Below are the code and all the weights of a small trained network. Each question names an input and a class and asks about switching units off, where a switched-off unit gives its printed mean instead of its output.

import numpy as np


def w(rows, s, z=0):
    codes = np.array(rows[::2]) - 128.0
    scale = np.full(codes.shape[1], s)
    scale[-1] = z or s
    return codes * scale


def norm(h):
    return h / np.sqrt((h * h).mean(-1, keepdims=True) + 1e-5)


def f(y):
    return y / 2 * (1 + np.tanh(0.7978845608 * (y + 0.044715 * y**3)))


def log_softmax(a):
    a = a - a.max(-1, keepdims=True)
    return a - np.log(np.exp(a).sum(-1, keepdims=True))


def net(x, mask):
    res = np.array(x, float).reshape(1, 3) / 4 @ E
    u = 0
    for l in range(4):
        y = f(norm(res) @ A[l][:, :-1].T + A[l][:, -1])
        res = res + np.where(mask[u : u + 8], y, B[l][:, -1]) @ B[l][:, :-1]
        u += 8
    return log_softmax(norm(res)[-1] @ U[:, :-1].T + U[:, -1])


A, B = {}, {}
E = w([
[86,198,1,199],'x0',
[56,201,226,162],'x1',
[96,155,80,22],'x2',
],0.0069)
A[0] = w([
[50,203,190,129,51],'0.n0',
[160,81,127,104,196],'0.n1',
[163,114,91,113,112],'0.n2',
[166,183,120,97,1],'0.n3',
[184,115,136,224,132],'0.n4',
[20,123,77,13,85],'0.n5',
[47,109,185,124,130],'0.n6',
[108,30,150,254,19],'0.n7',
],0.0073,0.006)
B[0] = w([
[75,71,156,145,169],'0.n0',
[58,135,120,96,251],'0.n1',
[99,136,166,181,139],'0.n2',
[254,110,114,156,72],'0.n3',
[143,188,117,46,211],'0.n4',
[202,234,124,74,227],'0.n5',
[112,115,54,68,181],'0.n6',
[235,231,112,141,153],'0.n7',
],0.0085,0.0028)
A[1] = w([
[68,83,107,140,34],'1.n0',
[185,12,19,103,35],'1.n1',
[70,192,180,140,3],'1.n2',
[237,108,192,255,195],'1.n3',
[251,90,68,113,162],'1.n4',
[47,136,78,102,95],'1.n5',
[101,131,99,139,167],'1.n6',
[81,164,49,165,59],'1.n7',
],0.0099,0.0047)
B[1] = w([
[171,171,151,123,109],'1.n0',
[25,163,199,141,213],'1.n1',
[71,146,136,95,156],'1.n2',
[109,162,56,6,232],'1.n3',
[53,169,161,92,254],'1.n4',
[119,109,95,131,214],'1.n5',
[91,114,110,123,186],'1.n6',
[172,72,91,115,224],'1.n7',
],0.012,0.0033)
A[2] = w([
[73,187,90,224,39],'2.n0',
[154,134,55,254,58],'2.n1',
[219,67,108,214,53],'2.n2',
[247,41,78,114,22],'2.n3',
[103,74,115,114,86],'2.n4',
[14,20,25,99,205],'2.n5',
[31,164,176,175,5],'2.n6',
[180,11,85,121,74],'2.n7',
],0.0081,0.0021)
B[2] = w([
[119,60,125,32,145],'2.n0',
[205,31,44,45,136],'2.n1',
[2,162,132,200,119],'2.n2',
[91,142,237,200,123],'2.n3',
[152,151,131,187,135],'2.n4',
[139,170,242,207,254],'2.n5',
[91,193,151,142,158],'2.n6',
[168,90,216,176,124],'2.n7',
],0.0066,0.0069)
A[3] = w([
[139,122,87,177,56],'3.n0',
[132,139,111,150,3],'3.n1',
[190,198,151,98,242],'3.n2',
[104,147,74,121,111],'3.n3',
[166,195,138,252,8],'3.n4',
[172,59,217,90,122],'3.n5',
[91,133,53,191,140],'3.n6',
[122,55,53,179,75],'3.n7',
],0.011,0.0042)
B[3] = w([
[123,79,75,80,119],'3.n0',
[70,143,148,9,100],'3.n1',
[210,148,61,235,254],'3.n2',
[224,118,216,88,175],'3.n3',
[167,146,36,129,129],'3.n4',
[131,32,2,167,190],'3.n5',
[83,4,140,11,175],'3.n6',
[121,38,127,118,144],'3.n7',
],0.0077,0.0051)
U = w([
[36,158,173,136,190],'0',
[153,194,57,58,147],'1',
[102,2,89,116,123],'2',
[173,160,131,253,144],'3',
[154,129,130,179,4],'4',
],0.02,0.011)

Each question gives the input, the list of numbers given to net, and the class t.
The units are the neurons (one row each of A and B). Each row of codes is followed by its name. A weight is (code - 128) times the scale printed after its matrix; where a second scale follows, it is the last column's (A, B and U).
mask holds one flag per neuron, layer by layer. A switched-off neuron (its flag False) gives its mean, the last column of its row in B, instead of its output. The means were averaged over made-up inputs and are rounded, as every weight is.
A unit's drop is (log p(t) with every unit on - log p(t) with that unit switched off) / (log p(t) with every unit on - log p(t) with every unit switched off).
The circuit of an input: a set's keep is (log p(t) with only the set's units on - log p(t) with every unit switched off) / (log p(t) with every unit on - log p(t) with every unit switched off). Starting from the 12 units with the biggest drops (on a tie, the unit counted first), units are removed one at a time, each time the one whose removal leaves the highest keep (on an exact tie, the one counted first), for as long as the keep stays at least 0.8.
units of the circuit, in order: the units of the circuit, biggest drop first
top k neurons: the k neurons with the biggest drops, biggest first
top k neurons in layer l: the k neurons of layer l with the biggest drops, biggest first
drop of u: that unit's drop, to one decimal
input [7,-8,-1], class 0: top 2 neurons : 1.n1, 1.n4
input [7,-8,3], class 0: top 2 neurons in layer 1 : 1.n1, 1.n4
input [-5,2,-7], class 1: top neuron : 1.n3
input [1,2,-3], class 3: top 3 neurons : 0.n4, 3.n2, 0.n7
input [-7,6,2], class 2: units of the circuit, in order : 3.n5, 1.n4
input [-5,6,7], class 1: top 4 neurons : 0.n5, 1.n1, 0.n6, 2.n5
input [-2,-2,-3], class 3: top 2 neurons : 0.n4, 0.n1
input [-3,-7,-8], class 1: top 3 neurons : 1.n3, 0.n7, 0.n6
input [8,-1,7], class 2: top 2 neurons in layer 1 : 1.n3, 1.n7
input [-5,-5,4], class 0: top 3 neurons : 1.n1, 1.n7, 0.n4
input [0,0,-1], class 3: top 3 neurons : 0.n4, 3.n2, 1.n3
input [6,4,3], class 2: top 2 neurons in layer 1 : 1.n7, 1.n4
input [6,-7,-4], class 0: top 2 neurons in layer 1 : 1.n1, 1.n4
input [-4,2,-7], class 1: units of the circuit, in order : 1.n3
input [-4,-4,1], class 0: top 3 neurons : 1.n1, 1.n7, 3.n2
input [-1,3,2], class 3: top 4 neurons : 2.n5, 0.n6, 1.n4, 1.n1
input [-6,5,0], class 2: top 4 neurons : 3.n5, 1.n4, 1.n1, 2.n5
input [-6,1,-2], class 2: top 2 neurons : 3.n5, 2.n5
input [0,2,-1], class 3: top 3 neurons : 2.n5, 0.n6, 1.n1
input [1,-6,0], class 0: units of the circuit, in order : 1.n1
input [6,-2,5], class 2: top 2 neurons in layer 0 : 0.n4, 0.n7
input [-5,6,-8], class 1: drop of 1.n3 : 1.2
input [2,1,-4], class 1: drop of 1.n3 : 0.2
input [6,5,-8], class 1: drop of 0.n7 : 0.0
